Here is a tiny trained network, its code and every weight. The questions are about switching its units off for an input and a class, where a switched-off unit gives its printed mean instead of its output.

import numpy as np


def w(rows, s, z=0):
    codes = np.array(rows[::2]) - 128.0
    scale = np.full(codes.shape[1], s)
    scale[-1] = z or s
    return codes * scale


def f(y):
    return y / 2 * (1 + np.tanh(0.7978845608 * (y + 0.044715 * y**3)))


def log_softmax(a):
    a = a - a.max(-1, keepdims=True)
    return a - np.log(np.exp(a).sum(-1, keepdims=True))


def net(x, mask):
    res = np.array(x, float).reshape(1, 5) / 4 @ E
    y = f(res @ A[0][:, :-1].T + A[0][:, -1])
    res = res + np.where(mask, y, B[0][:, -1]) @ B[0][:, :-1]
    return log_softmax(res[-1] @ U[:, :-1].T + U[:, -1])


A, B = {}, {}
E = w([
[44,128,223,120,230],'x0',
[121,135,116,123,131],'x1',
[233,133,161,33,178],'x2',
[202,208,130,221,212],'x3',
[132,255,206,116,47],'x4',
],0.0058)
A[0] = w([
[151,113,93,172,79,51],'neuron 1',
[33,135,111,198,117,95],'neuron 2',
[164,174,120,202,177,62],'neuron 3',
[160,167,103,192,179,122],'neuron 4',
[201,118,59,163,40,90],'neuron 5',
[79,111,111,47,89,123],'neuron 6',
[76,148,158,113,164,51],'neuron 7',
[140,144,135,118,105,1],'neuron 8',
[41,88,109,71,68,100],'neuron 9',
[51,116,238,122,184,78],'neuron 10',
[176,137,144,190,158,67],'neuron 11',
[127,43,63,143,190,82],'neuron 12',
[163,165,125,201,171,98],'neuron 13',
[136,166,123,253,148,107],'neuron 14',
[43,152,146,246,52,94],'neuron 15',
[217,141,134,13,179,73],'neuron 16',
[120,224,177,103,82,66],'neuron 17',
[127,48,50,156,212,58],'neuron 18',
[46,96,144,35,76,120],'neuron 19',
[113,209,155,118,91,73],'neuron 20',
[127,214,173,131,77,97],'neuron 21',
[98,65,144,66,74,99],'neuron 22',
[24,109,60,197,125,82],'neuron 23',
[139,204,202,113,63,96],'neuron 24',
[94,188,182,138,63,136],'neuron 25',
[90,90,97,45,95,37],'neuron 26',
[122,79,49,115,190,107],'neuron 27',
[122,142,183,42,211,110],'neuron 28',
[188,116,60,131,65,81],'neuron 29',
[15,102,214,170,217,102],'neuron 30',
],0.0077,0.0081)
B[0] = w([
[125,139,107,100,96,112],'neuron 1',
[202,121,113,134,76,175],'neuron 2',
[201,208,168,139,176,143],'neuron 3',
[174,166,171,149,181,179],'neuron 4',
[92,223,39,33,159,195],'neuron 5',
[180,181,158,178,191,196],'neuron 6',
[150,193,115,72,80,110],'neuron 7',
[127,158,159,42,99,90],'neuron 8',
[205,183,176,172,189,210],'neuron 9',
[123,187,23,73,109,198],'neuron 10',
[177,168,173,134,127,121],'neuron 11',
[109,111,173,4,178,204],'neuron 12',
[196,192,170,130,179,159],'neuron 13',
[213,142,145,154,150,186],'neuron 14',
[223,77,139,90,89,212],'neuron 15',
[241,83,126,175,8,194],'neuron 16',
[130,77,142,66,166,164],'neuron 17',
[142,97,156,33,153,197],'neuron 18',
[195,173,148,171,199,235],'neuron 19',
[94,80,146,39,144,142],'neuron 20',
[89,82,117,53,179,177],'neuron 21',
[186,196,157,171,185,187],'neuron 22',
[201,70,158,102,68,190],'neuron 23',
[110,66,139,62,183,189],'neuron 24',
[153,88,116,102,161,206],'neuron 25',
[199,220,194,117,131,138],'neuron 26',
[110,97,174,53,142,200],'neuron 27',
[181,154,59,119,48,205],'neuron 28',
[77,213,47,92,120,165],'neuron 29',
[115,190,23,106,103,252],'neuron 30',
],0.011,0.0038)
U = w([
[156,178,166,178,195,87],'0',
[92,188,24,95,103,83],'1',
[102,48,165,58,175,84],'2',
[124,112,119,147,124,232],'3',
[188,83,135,139,22,107],'4',
[1,96,174,215,78,120],'5',
[25,189,234,127,58,5],'6',
],0.014,0.022)

Each question gives the input, the list of numbers given to net, and the class t.
The units are the neurons (one row each of A and B). Each row of codes is followed by its name. A weight is (code - 128) times the scale printed after its matrix; where a second scale follows, it is the last column's (A, B and U).
mask holds one flag per neuron, in row order. A switched-off neuron (its flag False) gives its mean, the last column of its row in B, instead of its output. The means were averaged over made-up inputs and are rounded, as every weight is.
A unit's drop is (log p(t) with every unit on - log p(t) with that unit switched off) / (log p(t) with every unit on - log p(t) with every unit switched off).
The circuit of an input: a set's keep is (log p(t) with only the set's units on - log p(t) with every unit switched off) / (log p(t) with every unit on - log p(t) with every unit switched off). Starting from the 12 units with the biggest drops (on a tie, the unit counted first), units are removed one at a time, each time the one whose removal leaves the highest keep (on an exact tie, the one counted first), for as long as the keep stays at least 0.8.
circuit, biggest first: the units of the circuit, biggest drop first
top k neurons: the k neurons with the biggest drops, biggest first
drop when u is switched off: that unit's drop, to one decimal
input [8,7,-3,-7,6], class 1: circuit, biggest first	[neuron 10]
input [-1,-5,4,4,5], class 2: circuit, biggest first	[neuron 24; neuron 21; neuron 17]
input [5,0,-8,-2,1], class 4: top 3 neurons	[neuron 15; neuron 23; neuron 2]
input [4,0,-7,-3,-3], class 4: circuit, biggest first	[neuron 23; neuron 2]
input [-6,2,-7,-1,0], class 4: top 2 neurons	[neuron 15; neuron 23]
input [7,2,2,-3,-7], class 1: top 2 neurons	[neuron 30; neuron 10]
input [-2,3,6,-4,-5], class 4: top 3 neurons	[neuron 16; neuron 24; neuron 21]
input [0,-1,-4,-5,0], class 0: top 2 neurons	[neuron 9; neuron 19]
input [6,-1,-7,5,-6], class 4: top 2 neurons	[neuron 23; neuron 2]
input [7,0,1,-7,0], class 0: top 4 neurons	[neuron 19; neuron 9; neuron 6; neuron 22]
input [1,5,-4,-7,6], class 0: circuit, biggest first	[neuron 19; neuron 9]
input [1,2,-5,5,7], class 2: drop when neuron 22 is switched off	0.0
input [-6,-2,-6,-7,1], class 0: drop when neuron 9 is switched off	0.3
input [-5,-2,-1,-5,5], class 0: drop when neuron 28 is switched off	0.1
input [-4,1,8,0,-3], class 4: circuit, biggest first	[neuron 16]
